In the rows, 128 means zero.
Each row is followed by its class number. Each block has new classes, again numbered from 0 up, in any order.
[157 125 114 138 123 111 133 184 122 138 168 143 181 145  98 123 124  99
 127 102 127 136 140  80 119 108 118 102 105 141  86 139 130 151 170 133
 152 145  93 107 146 194  76 198 225  50 142 122 124 145  91 163 101 144
 123 135 137 149 120] : 1
[147 140 132 131 131 107 129 158 123 122 150 122 158 133 114 135 106 125
 132 110 123 131 134 106 124 125 113 119 109 130 102 129 139 135 157 120
 150 132 112 112 150 164 106 178 177  81 144 118 134 140 103 138 130 129
 142 150 119 142 124] : 0
[145 137 121 142 128  98 118 143 132 157 121 135 156 156 108 125 135  96
 129 107 108 147 120  93 128 115  99  93 124 129  99 125 147 130 129 129
 160 145 123 105 134 181  80 205 180  51 137 131 122 132  93 155 112 158
 139 144 134 151 127] : 0
[140 127 119  83 145  93 111 156 135 104 135 129 171 144 102 131  93 113
 135 101  75 141 106 108 108 107 114 116 100 142  79 127 147 120 151 123
 193 133  90 122 119 185  78 233 202  68 152 139 120 120  82 154 128 151
 140 142 121 145 123] : 0
[140 139 122 121 131 118 131 126 124 127 142 129 159 121 130 127 117 128
 123 115 111 123 151  82 125 113 124 118 110 140  86 135 141 135 150 132
 137 137 105  91 117 173  93 180 183  89 160 126 128 143 101 150 116 139
 135 139 115 148 125] : 1
[137 124 112 136 127 107 121 166 117 140 137 148 159 158  89 115 134 108
 135 104 115 147 121 104 124 113 106  99 116 133  85 138 130 137 138 122
 146 154 117 115 129 179  82 191 201  62 148 124 117 132  89 152 109 136
 124 135 135 153 128] : 1
[145 117 115 112 135 103 122 181 132 139 151 136 178 132 111 108  85 110
 127  99 114 144 137 105 103 112 106 119  96 139  92 132 131 137 165 135
 180 120 104 118 138 190 113 189 213  63 142 137 122 133 110 151 126 139
 144 146 138 123 118] : 1
[135  81 123 112 130 107 120 222 112 119 175 142 195 165  83 132  93 117
 134 116 140 145 104 106  88  92 120  99  94 143  91 135 119 133 163 127
 172 142  94 152 115 183  79 163 252  85 147 114 117 127 148 159 114 159
 127 127 165 134 110] : 1
[152 146 124 132 139 100 122 161 128 142 139 128 159 133 123 114 124 100
 122  89 112 138 158  96 113 124  98 115 102 136  82 130 137 135 149 135
 166 138 114 111 150 174 100 194 187  60 137 140 118 136  91 150 108 133
 136 162 121 144 122] : 0
[154 112 115 120 132 113 121 179 125 132 160 139 183 146  99 118 114 113
 130 100 137 160 132 111  96 108 119 111 107 141 106 140 134 137 168 137
 175 121 105 114 126 177 100 173 230  66 141 133 116 137 115 148 115 139
 128 138 145 132 121] : 1
[147 149 121 118 115  97 119 147 138 133 137 108 152 126 120 114 121 105
 116  96 103 135 143  80 120 119 106 136 113 127  82 124 140 133 149 143
 160 132 122 102 147 182 102 198 185  65 145 141 116 139  73 157 117 127
 141 149 105 147 117] : 1
[132 151 132 110 132  87 121 121 140 120 138 129 154 124 110 123 126 109
 131 107  69 145 145  78 131 113 126 111 118 130  72 134 144 127 150 125
 145 152  98 119 128 191  83 221 185  74 145 132 122 133  58 167 112 136
 145 134  91 166 116] : 0

Next block: new classes, numbered from 0 again.
[ 89 132 107 123 156 125 152 117 110 103 116 108 105 132 126 132 109 152
 127 137 127 112 131 122 137 111 154 142 119 122 136 141 135 123 129 127
 117 135 131 173 126 154 144 136 128 128 111 124 129 126 136 135 135 168
 146 121 148 148 128] : 1
[108 134 137 114 136 115 130 133 126 111  98 138 115 127 123 135 132 143
 128 125 118 125 136 120 122 104 134 114 137 117 135 135 125 119 130 122
 137 133 118 138 129 151 108 140 124 131 127 132 112 129 133 129 130 121
 132 121 128 132 129] : 1
[132 127 142 102 114 121 102 140 111 120 120 133 111 133 126 125 161 112
 143 123 130 141 134 151 111 136 129 103 140 110 130 124 125 127 133 123
 151 121 120 117 126 125 105 137 126 144 146 116 122 118 130 134 115 122
 134 118 110 120 126] : 0
[186 165 128 128 111 104  68 156  95 149 122 156 107 141 117 139 166 140
 132 146  93 141 137 147 139 120 107 135 158 103  92 149 119 134 156 117
 161 145  67  43 125 144 116 133 112 146 123  88 114 131 116 142 139  98
 115 129  90 112 131] : 0
[127 131 143 102 122 121 117 137 107 135 125 129 119 140 135 116 152 118
 146 128 147 135 127 144 107 133 124 107 125 124 134 116 134 130 113 136
 134 114 133 117 130 111 118 133 130 138 131 119 140 120 133 133 128 134
 137 129 126 125 117] : 0
[125 141 128 112 133 112 122 145 106 108 103 126 113 138 129 155 143 140
 132 130 120 122 131 138 126 107 121 114 136 123 131 135 120 128 142 121
 144 131 114 116 125 191 113 137 120 143 119 117 127 128 130 135 131 128
 135 126 127 133 119] : 1
[118 131 130 116 133 123 135 131 121 122 114 130 124 132 129 127 128 141
 131 125 127 130 129 133 122 120 118 122 126 129 134 128 128 116 123 123
 135 126 128 136 129 135 121 139 120 134 130 133 125 117 130 130 128 125
 138 123 139 132 129] : 1
[140 140 135 108 130 106  96 151 100 124 117 136 100 151 129 119 161 113
 151 139 131 134 139 158 110 142 135 111 141  91 127 121 120 132 141 123
 157 115  98 117 115 128 119 138 128 150 142 100 125 119 130 130 114 137
 140 112 112 126 119] : 0
[ 93 130 139 120 142 114 139 132 114 105 109 118 115 132 130 128 126 139
 138 130 126 115 130 152 105 104 162 120 130 134 142 138 125 116 140 121
 126 124 129 152 128 151 117 140 125 133 118 126 129 131 131 135 126 151
 135 116 140 134 122] : 1
[130 130 137 108 125 126 136 150 137 109 100 139 122 160 129 129 128 132
 132 120 167 139 138 138 121 115 131 103 137 132 141 120 132 130 132 128
 150 124 128 137 124 146 108 129 120 133 155 139 112 123 130 124 130  99
 141 113 128 137 144] : 1
[122 120 129 131 139 131 138 119 111 130 147 120 120 134 126 126 132 117
 134 120 135 135 136 131 114 144 134 137 122 124 132 123 132 130 124 133
 120 126 135 156 130 118 122 129 133 129 143 123 139 121 131 136 118 148
 137 120 128 125 121] : 0
[132 126 125  91 126 105 124 129 122 109 109 141 120 148 126 133 145 111
 145 144 136  98 121 147 115 129 121 103 131 118 120 118 114 135 135 121
 144 129 112  56 120 134 132 131 120 146 121 105 137 115 123 131 118 135
 139 137 122 126 120] : 0

A new block, with new classes numbered from 0.
[128 120 107 129 125 136 137 128 135 125 129 132 128 122 142 118 138 121
 126 131 131 107 126 149 112 129 136 114 139 116 145 141 129 128 136  88
 140 123 128 121 128 143 156  97 107  86 125 136 151 122 140 123 128 142
 129 136 122 130 131] : 0
[121 128 147  92 130 121 117  80 102 119 129 156 121 119 128 112 117 131
 131 136 115 115 122 152 131 138  91 112 109 113 122 129 146 125 142  74
 137 152 132 136 116 131 119 116 129 123 128 122 171 130 126 131 128 137
 133 127 138 144 127] : 1
[119 124 143  82 137 118 114 109 146 117 126 153 113 126 124 138 117 130
 144 131 124 138 132 155 134 128  77 127  96 101 131 122 138 122 146  59
 123 158 126 125 113 146 153 115 124 126 123 126 195 129 133 111 142 146
 127 135 116 142 130] : 1
[133 133 143 111 139 144 110 132 153 126 133 140 119 123 125 117 134 140
 125 131 125 147 125 161 107 124 127  95 128 114 151 143 147 128 147  48
 125 137 134 124 124 141 162 110  98  87 125 142 171 125 108 136 123 146
 126 139 133 123 130] : 0
[124 135 143 108 120 137 115 139 150 126 122 149 126 112 117 131 133 143
 129 134 137  69  98 160 118 131 138  94 148 131 142 131 123 118 134  84
 144 143 134 108 114 132 144 135 103  85 132 125 147 123 134 133 126 130
 122 149 125 131 132] : 2
[121  77 129 121 130 128 117 166 128 146 112 161 119 112 136 137 110 126
 119 138 132 112 116 143 145 127  89 125 118 127 110 131 134 135 156 116
 129 139 145 123 120 136  94 110 136 107 133 131 174 123 125 119 114 123
 142 135 121 134 136] : 1
[131  88 133 108 120 122 114 113 118 132  91 147 135  89 139 131 108 135
 127 134 115 106 128 156 132 136  86 110 120 118 123 144 140  91 149 116
 133 143 144 117 119 123 175 118 124  93 126 102 181 128 136 132 130 140
 146 134 134 146 125] : 1
[127 124 111 132 133 129 135 150 134 127 137 133 117 127 124 116 129 138
 128 134 123  97 117 139 117 137 148 133 131 124 144 116 115 149 124 127
 113 142 136 120 120 133 107 134 125 110 126 134 106 120 132 129 128 147
 122 140 121 135 130] : 2
[124 134 170 134 100 133 108  83 108 115 107 100 124 102 133 126 107 115
 133 124 111 130 139 145 102 107 121 107 138  94 146 159 158 151 153 113
 133 159 131 126 135 132 194 125 123  61 122 127 157 117 132 158 119 135
 138  43 161 117 123] : 3
[123 133 135 133 123 191 126 115 127 121 100 127 117 121 126 125 119 127
 128 118 131 138 132 125 104 127 147 130 141 121 130 139 143 142 141  99
 129 113 138 128 134 137 138 136 100 114 143 140 148 122 135 125 129 122
 131 128 129 125 135] : 3
[130 110 147 118 125 125 126 128 144 120 121 172 116 122 123 107 143 137
 128 139 135  84  97 156 123 128 140  90 140 133 138 132 131 122 138  86
 122 142 131 115 104 130 138 136 130  81 121 124 142 124 139 128 115 125
 135 137 116 132 123] : 2
[124 124 135  96 125 136 115 117 144 129 135 134 125 118 124 118 150 144
 115 139 137  86  82 149 121 126 140 119 157 111 101 143 126 120 123  92
 134 140 130 123 119 112 153 129 118 100 137 120 130 115 155 142 116 133
 121 153 121 129 141] : 2
[130 119 142  97 123 117 113 126 118 136 102 144 128  70 113 139 138 118
 126 133 130 108 109 155 134 143  73 119 122  90 119 142 146 116 138 105
 127 146 145 114 126 135 119 123 133 100 118  99 173 109 148 140 119 128
 129 158 134 142 135] : 1
[130 130 139 114 138 135 119 116 146  97 143 147 118 110 124 130 138 130
 127 122 134 121 114 141  65 129 157 115 142 112 147 142 130 137 145  84
 129 137 128 111 124 145 150 124 123  90 137 135 148 114 128 131 120 141
 129 141 126 122 127] : 0
[130 119 110 117 130 140 122 132 141 142 143 134 124 130 133 123 130 134
 133 152 125  91  99 159 119 131 149 111 146 136 141 127 112 127 141 124
 132 138 129 121 135 129 115 142 139 104 141 125 113 127 138 135 121 127
 131 128 137 124 124] : 2
[124 127 139 139 123 132 130 117 157 124 128 122 139 135 132 136 144 132
 113 125 137 121 112 133 140 115 151 115 176 137 158 157 126 130 152  74
 133  87 121 123 151 133 199 130  98  78 128 148 186 126 111 143 134 132
 146 119 126 143 133] : 3
[125 130 134 111 127 128 125 124 150 131 100 154 146  98 126 132 111 129
 131 141  81 100 141 145 140 131  96 109 111 127 121 133 138 112 135 111
 122 146 140 123 122 137 109 122 123 116 135 113 176 122 131 132 129 131
 142 142 128 131 134] : 1
[122 136 137 115 135 138 117 121 134 122 143 137 130 110 121 125 132 133
 122 143 135 108 112 144 112 133 143 114 142 104 148 136 118 131 131  89
 131 132 138 128 120 137 143 122 116 104 132 121 155 130 143 130 118 133
 119 151 133 128 132] : 0
[117 125 130 103 129 161 123 162 143 124 126 140 118 124 118 120 109 116
 127 136 124 113 115 154 108 129 140 114 132 111 160 127 125 126 155  75
 129 135 138 132 118 148 141 129 123  94 128 141 153 118 141 131 113 126
 135 140 133 121 127] : 0
[143 213 138 135 127 142 121 129 137 119 116 137 130 118 121 131 140 130
 123 127 131 141 102 132 150 123 142 140 164 115 150 159 131 136 149  93
 131 105 142 122 173 123 183 125 130  86 120 137 181 140 138 100 127 125
 132 127 136 132 136] : 3
[116 127 140 105 125 132 118 130 158 123 117 141 122 117 121 117 135 127
 134 142 129 100  99 157 114 127 131 103 137 120 140 136 126 125 137  83
 127 134 149 109 121 135 145 124 110  83 129 123 152 121 143 130 107 140
 140 137 115 124 125] : 2
[132 132 149 114 122 176 108 126 142 117 121 103 135 118 122 140 138 130
 123 120 143 126  86 151  98 103 132 111 100 103 140 142 126 127 157  59
 119 130 132 126 127 131 204 119 107  74 126 130 187 137 147 123 109 144
 134 135 126 137 137] : 3
[127 106 130 118 121 137 123 130 139 137 133 141 114 116 123 116 136 135
 127 140 129 108 111 150 116 133 137 111 143 127 133 121 124 115 135  97
 128 150 133 119 132 123 139 135 110 105 126 123 114 127 140 135 119 131
 130 140 129 128 130] : 2
[123 119 132 119 138 142 126 119 140 119 143 124 126 130 125 137 133 126
 134 130 134  43 136 124 113 124 146 124 119 117 149 126 128 138 117  97
 127 137 118 132 134 142 156 137 119 123 124 135 108 141 125 120 135 131
 126 141 131 127 118] : 0
[132 126 118 139 143 135 133 158 123 124 134 122 130 135 128 124 125 145
 122 133 136 125 139 125 114 131 156 120 117 120 142 133 117 129 132 136
 131 125 129 125 127 140 106 134 131 123 129 146 101 123 139 126 135 132
 130 142 131 113 122] : 0
[129 135 134 131 113 132 123 101 134 134 101 128 139 107 123 143 134 125
 135 132 132 125 126 134 117 124 143 133 155 115 149 141 140 133 130 114
 131 114 136 141 137 125 174 124 115  95 150 113 154 129 143 140 126 133
 133 132 128 125 132] : 3

A new block, with new classes numbered from 0.
[107 117 132 133 122 164 130 144 109 142 128 120  71 123 118 110 132 115
 128 128 128 103 146 137 143 164 137 135 120 133 129 117 137 126 146 148
 127 135  91 144 119 129 129 133 135 113 139 111 109 122 118 123 127 136
 132 134 132 128 138] : 1
[ 81 130 111 143 170 193 143 124 108 132 123 101 133 130 135 123 122 109
 123 120 133 137 124 112 171 150 118 155 126 128 133 125 145 143  99 129
 127 127 115 119 116 119 126 129 136 127 138 134 101 129 123 113 147 147
  84 120 114 134 135] : 0
[110 122  82 124  71 222 151 130  95 140 134 119  86 122 112 120 106  71
 121 139 138 137 141 127 134 148 125 151 122 150 136 119 147 150 154 134
 108 148 129 138  95 116 122 126 115 135 141 164  99 128 127 124 138 139
 100 137 141 133 122] : 1
[ 94 126 105 130 157 199 143 124 109 123 125 113 139 125 133 125 122  93
 127 114 130 140 142 112 169 154 119 154 123 132 125 133 130 143  95 128
 129 127 115 125 111 116 122 128 133 131 141 140  97 119 128 121 134 138
  73 125 130 130 126] : 0
[107 120 120 133 157 188 160 127 103 135 129 125 135 129 131 109 128  99
 135 123 126 134 146 118 174 152 118 146 130 130 122 121 128 142  98 129
 128 132 110 114 120 122 122 132 117 131 144 127 105 126 132 120 125 132
  87 120 124 135 121] : 0
[ 71 125  95 142 176 210 147 131  91 137 128 112 141 137 118 120 120  95
 124 123 135 143 130 116 189 178 112 148 116 130 123 129 153 141  85 138
 124 119 114 117 118 101 126 126 132 121 141 139 100 123 131 129 137 135
  80 115 134 140 122] : 0
[ 91 114 116 135 163 187 138 123 108 136 123 101 122 129 131 119 137 113
 125 118 126 164 143 133 160 161 114 153 111 131 133 132 133 147  90 141
 131 125 119 112 119 122 130 130 120 149 142 127 115 125 129 123 139 124
  86 129 140 129 152] : 0
[ 99 123 119 129 104 175 164 138 117 140 129  94 104 125 116 122 128 102
 125 118 135 107 138 139 147 174 129 140 124 133 122 133 125 125 111 135
 106 125 114 137 143 128 132 141 147 123 126 129 110 129 112 118 135 132
 120 123 132 118 123] : 1
[ 75 110 107 149 171 194 152 129  87 142 126 124 132 122 120 129 117  93
 134 127 132 140 140 120 202 168 115 152 133 137 116 139 154 147 103 135
 131 117  95 110 116 103 141 142 119 120 146 136  92 121 132 114 130 136
  73 114 128 137 111] : 0
[ 73 124 118 138 143 234 140 138  93 154  86  96  91 131 130 119 132  74
 122 127 146 130 146 129 178 173 114 159 122 145 114 117 140 143  99 149
 121 142 129 118 108 113 130 141 132 127 143 137  96 135 123 123 135 140
 101 124 128 135 113] : 1
[ 95 114 122 134 147 177 142 137  97 122 136 134  93 133 125 115 125 108
 125 124 133 130 139 135 175 152 137 129 117 139 130 124 144 136 137 137
 119 121  94 119 107 110 140 137 110 121 142 134 105 121 129 141 135 139
 124 128 128 121 102] : 1
